Here is a tiny trained network, its code and every weight. The questions are about switching its units off for an input and a target symbol, where a switched-off unit gives its printed mean instead of its output.

import numpy as np


def w(rows, s, z=0):
    codes = np.array(rows[::2]) - 128.0
    scale = np.full(codes.shape[1], s)
    scale[-1] = z or s
    return codes * scale


def f(y):
    return y / 2 * (1 + np.tanh(0.7978845608 * (y + 0.044715 * y**3)))


def softmax(a):
    e = np.exp(a - a.max(-1, keepdims=True))
    return e / e.sum(-1, keepdims=True)


def log_softmax(a):
    a = a - a.max(-1, keepdims=True)
    return a - np.log(np.exp(a).sum(-1, keepdims=True))


def net(x, mask):
    ids = ['ΘΞΣβεημ'.index(c) for c in x.split()]
    T = len(ids)
    res = E[ids] + P[:T]
    u = 0
    for l in range(2):
        q, k, v = (res @ M[l].T for M in (Q, K, V))
        z = softmax(np.where(np.tri(T) > 0, q @ k.T / 4**0.5, -1e9)) @ v
        res = res + np.where(mask[u], z, O[l][:, -1]) @ O[l][:, :-1]
        u += 1
        y = f(res @ A[l][:, :-1].T + A[l][:, -1])
        res = res + np.where(mask[u : u + 16], y, B[l][:, -1]) @ B[l][:, :-1]
        u += 16
    return log_softmax(res[-1] @ U[:, :-1].T + U[:, -1])


Q, K, V, O, A, B = {}, {}, {}, {}, {}, {}
E = w([
[91,160,113,103,115],'Θ',
[120,116,2,108,249],'Ξ',
[174,208,127,124,85],'Σ',
[43,104,118,144,47],'β',
[46,155,192,203,164],'ε',
[219,134,116,165,118],'η',
[145,137,207,181,120],'μ',
],0.018)
P = w([
[115,11,226,2,56],'0',
[120,113,190,35,117],'1',
[127,138,171,73,132],'2',
[134,154,151,103,135],'3',
[132,164,150,130,138],'4',
[131,170,141,155,148],'5',
[136,170,132,170,150],'6',
[134,180,128,188,148],'7',
],0.0083)
Q[0] = w([
[126,202,90,172,160],'0.h1',
[75,212,254,68,161],'0.h1',
[223,127,135,114,153],'0.h1',
[168,244,163,104,106],'0.h1',
],0.0057)
K[0] = w([
[43,189,196,117,201],'0.h1',
[112,156,228,115,141],'0.h1',
[202,226,119,150,186],'0.h1',
[135,254,127,201,125],'0.h1',
],0.0073)
V[0] = w([
[182,145,183,255,183],'0.h1',
[95,193,185,144,81],'0.h1',
[59,136,125,126,180],'0.h1',
[196,117,84,192,169],'0.h1',
],0.0077)
O[0] = w([
[120,94,113,117,211,5],'0.h1',
[155,103,30,99,3,250],'0.h1',
[139,213,65,207,179,67],'0.h1',
[167,155,143,133,58,26],'0.h1',
],0.0074,0.0017)
A[0] = w([
[106,109,90,83,150,178],'0.n1',
[145,102,216,187,93,171],'0.n2',
[90,157,153,184,106,77],'0.n3',
[139,125,132,144,120,97],'0.n4',
[132,231,88,163,157,59],'0.n5',
[76,233,255,133,129,164],'0.n6',
[80,78,64,37,135,151],'0.n7',
[157,144,191,51,111,108],'0.n8',
[88,237,96,87,157,5],'0.n9',
[20,132,146,193,155,21],'0.n10',
[87,111,166,69,117,79],'0.n11',
[202,200,100,91,56,121],'0.n12',
[146,105,121,119,122,124],'0.n13',
[173,149,160,187,88,115],'0.n14',
[204,77,72,139,115,169],'0.n15',
[219,195,180,140,208,69],'0.n16',
],0.0095,0.0034)
B[0] = w([
[53,188,132,60,109,150],'0.n1',
[121,85,234,82,216,164],'0.n2',
[83,83,66,81,89,134],'0.n3',
[143,117,126,121,143,124],'0.n4',
[85,164,204,217,104,191],'0.n5',
[56,80,88,50,137,177],'0.n6',
[81,94,233,16,166,159],'0.n7',
[202,241,100,254,162,176],'0.n8',
[148,131,121,192,74,172],'0.n9',
[211,137,18,127,134,154],'0.n10',
[119,171,140,102,139,137],'0.n11',
[150,220,111,139,208,254],'0.n12',
[183,139,159,110,152,128],'0.n13',
[162,123,236,55,193,167],'0.n14',
[199,164,91,6,247,156],'0.n15',
[168,202,47,152,28,188],'0.n16',
],0.0056,0.0083)
Q[1] = w([
[122,161,156,161,199],'1.h1',
[57,81,247,163,147],'1.h1',
[111,197,54,67,167],'1.h1',
[86,155,150,82,170],'1.h1',
],0.013)
K[1] = w([
[191,98,152,196,180],'1.h1',
[197,157,241,59,40],'1.h1',
[100,151,46,195,254],'1.h1',
[107,157,168,79,158],'1.h1',
],0.0082)
V[1] = w([
[94,184,54,131,191],'1.h1',
[114,168,161,54,238],'1.h1',
[192,59,130,178,222],'1.h1',
[220,254,162,78,172],'1.h1',
],0.0056)
O[1] = w([
[39,105,178,58,148,222],'1.h1',
[109,166,127,15,101,212],'1.h1',
[175,130,195,111,49,98],'1.h1',
[122,56,130,141,2,255],'1.h1',
],0.0087,0.0084)
A[1] = w([
[100,129,90,186,128,66],'1.n1',
[61,49,121,105,137,148],'1.n2',
[128,120,83,192,82,159],'1.n3',
[140,156,140,149,57,80],'1.n4',
[177,227,196,123,191,177],'1.n5',
[131,101,138,67,195,122],'1.n6',
[123,161,108,79,100,157],'1.n7',
[134,103,52,110,114,180],'1.n8',
[135,147,79,89,97,146],'1.n9',
[190,189,95,251,196,72],'1.n10',
[104,75,146,99,143,99],'1.n11',
[112,128,70,195,199,111],'1.n12',
[155,60,75,115,108,173],'1.n13',
[207,82,154,91,169,168],'1.n14',
[182,139,112,119,212,123],'1.n15',
[237,98,63,157,113,2],'1.n16',
],0.011,0.0052)
B[1] = w([
[184,208,139,128,83,139],'1.n1',
[145,119,181,37,162,199],'1.n2',
[168,143,171,18,136,146],'1.n3',
[149,150,40,114,127,184],'1.n4',
[64,80,111,192,155,248],'1.n5',
[145,129,131,94,2,161],'1.n6',
[120,115,157,174,170,254],'1.n7',
[71,178,153,131,127,159],'1.n8',
[115,125,143,188,147,215],'1.n9',
[192,67,31,11,96,157],'1.n10',
[196,106,8,92,131,144],'1.n11',
[106,180,189,170,90,155],'1.n12',
[120,178,162,85,190,147],'1.n13',
[106,195,108,237,183,164],'1.n14',
[83,137,107,127,72,147],'1.n15',
[178,71,174,47,207,134],'1.n16',
],0.0074,0.0097)
U = w([
[93,24,183,7,173,210],'Θ',
[37,139,237,220,183,163],'Ξ',
[171,198,134,93,25,69],'Σ',
[141,79,143,107,161,4],'β',
[141,46,28,117,193,146],'ε',
[219,115,160,79,254,86],'η',
[129,43,170,129,141,71],'μ',
],0.0052,0.0025)

Each question gives the input, a string of symbols that net reads in full, and the target symbol t.
The units are the heads (4 rows each of Q, K, V and O) and the neurons (one row each of A and B). Each row of codes is followed by its name. A weight is (code - 128) times the scale printed after its matrix; where a second scale follows, it is the last column's (O, A, B and U).
mask holds one flag per unit, layer by layer, with each layer's heads first. A switched-off unit (its flag False) gives its mean, the last column of its rows in O or B, instead of its output. The means were averaged over made-up inputs and are rounded, as every weight is.
A unit's drop is (log p(t) with every unit on - log p(t) with that unit switched off) / (log p(t) with every unit on - log p(t) with every unit switched off).
The circuit of an input: a set's keep is (log p(t) with only the set's units on - log p(t) with every unit switched off) / (log p(t) with every unit on - log p(t) with every unit switched off). Starting from the 12 units with the biggest drops (on a tie, the unit counted first), units are removed one at a time, each time the one whose removal leaves the highest keep (on an exact tie, the one counted first), for as long as the keep stays at least 0.8.
circuit, biggest first: the units of the circuit, biggest drop first
k most important neurons: the k neurons with the biggest drops, biggest first
top k neurons in layer l: the k neurons of layer l with the biggest drops, biggest first
drop when u is switched off: that unit's drop, to one decimal
input Θ ε Ξ Σ η, target Ξ: 2 most important neurons	1.n5, 1.n14
input Σ Σ Ξ Σ Σ Θ, target Θ: circuit, biggest first	1.h1, 0.n1
input Σ η Σ Ξ η, target Ξ: top neuron in layer 0	0.n12
input Σ η Σ Σ Σ Θ, target Θ: 2 most important neurons	0.n12, 1.n2
input β Ξ Ξ Ξ Ξ Σ μ, target ε: circuit, biggest first	1.n10, 1.h1, 0.n12
input Σ Ξ μ Ξ Ξ Ξ Σ Σ, target Ξ: circuit, biggest first	0.n12, 1.n5, 0.n5
input Σ μ Ξ Ξ Σ Σ, target Ξ: top 2 neurons in layer 1	1.n5, 1.n10
input η Σ Ξ μ η Σ ε Σ, target ε: 3 most important neurons	1.n10, 0.n12, 1.n5
input Σ Ξ μ, target Θ: 2 most important neurons	0.n12, 0.n6
input Σ β Σ η ε, target Θ: 3 most important neurons	0.n16, 0.n12, 0.n8
input μ Σ Σ Σ ε Σ μ η, target ε: 2 most important neurons	1.n10, 1.n5
input μ Σ η Θ η, target η: 2 most important neurons	1.n16, 0.n7
input ε μ Θ Ξ Σ Σ Ξ Ξ, target Σ: 2 most important neurons	0.n16, 0.n9
input Θ Θ β Ξ Σ η ε η, target ε: 2 most important neurons	1.n10, 0.n7
input β μ Ξ Σ Σ Σ μ, target ε: top neuron in layer 1	1.n10
input Σ Ξ Σ Σ Σ β Ξ, target Ξ: top 3 neurons in layer 0	0.n1, 0.n5, 0.n8
input Ξ Ξ η Ξ ε Ξ β, target Θ: 2 most important neurons	1.n2, 0.n6
input Σ Σ Ξ Σ Σ ε, target Θ: drop when 1.n15 is switched off	0.0
input η η β μ, target Σ: drop when 0.n6 is switched off	-0.1
input Σ Ξ Σ Ξ Σ Ξ η μ, target Θ: drop when 0.n8 is switched off	0.2
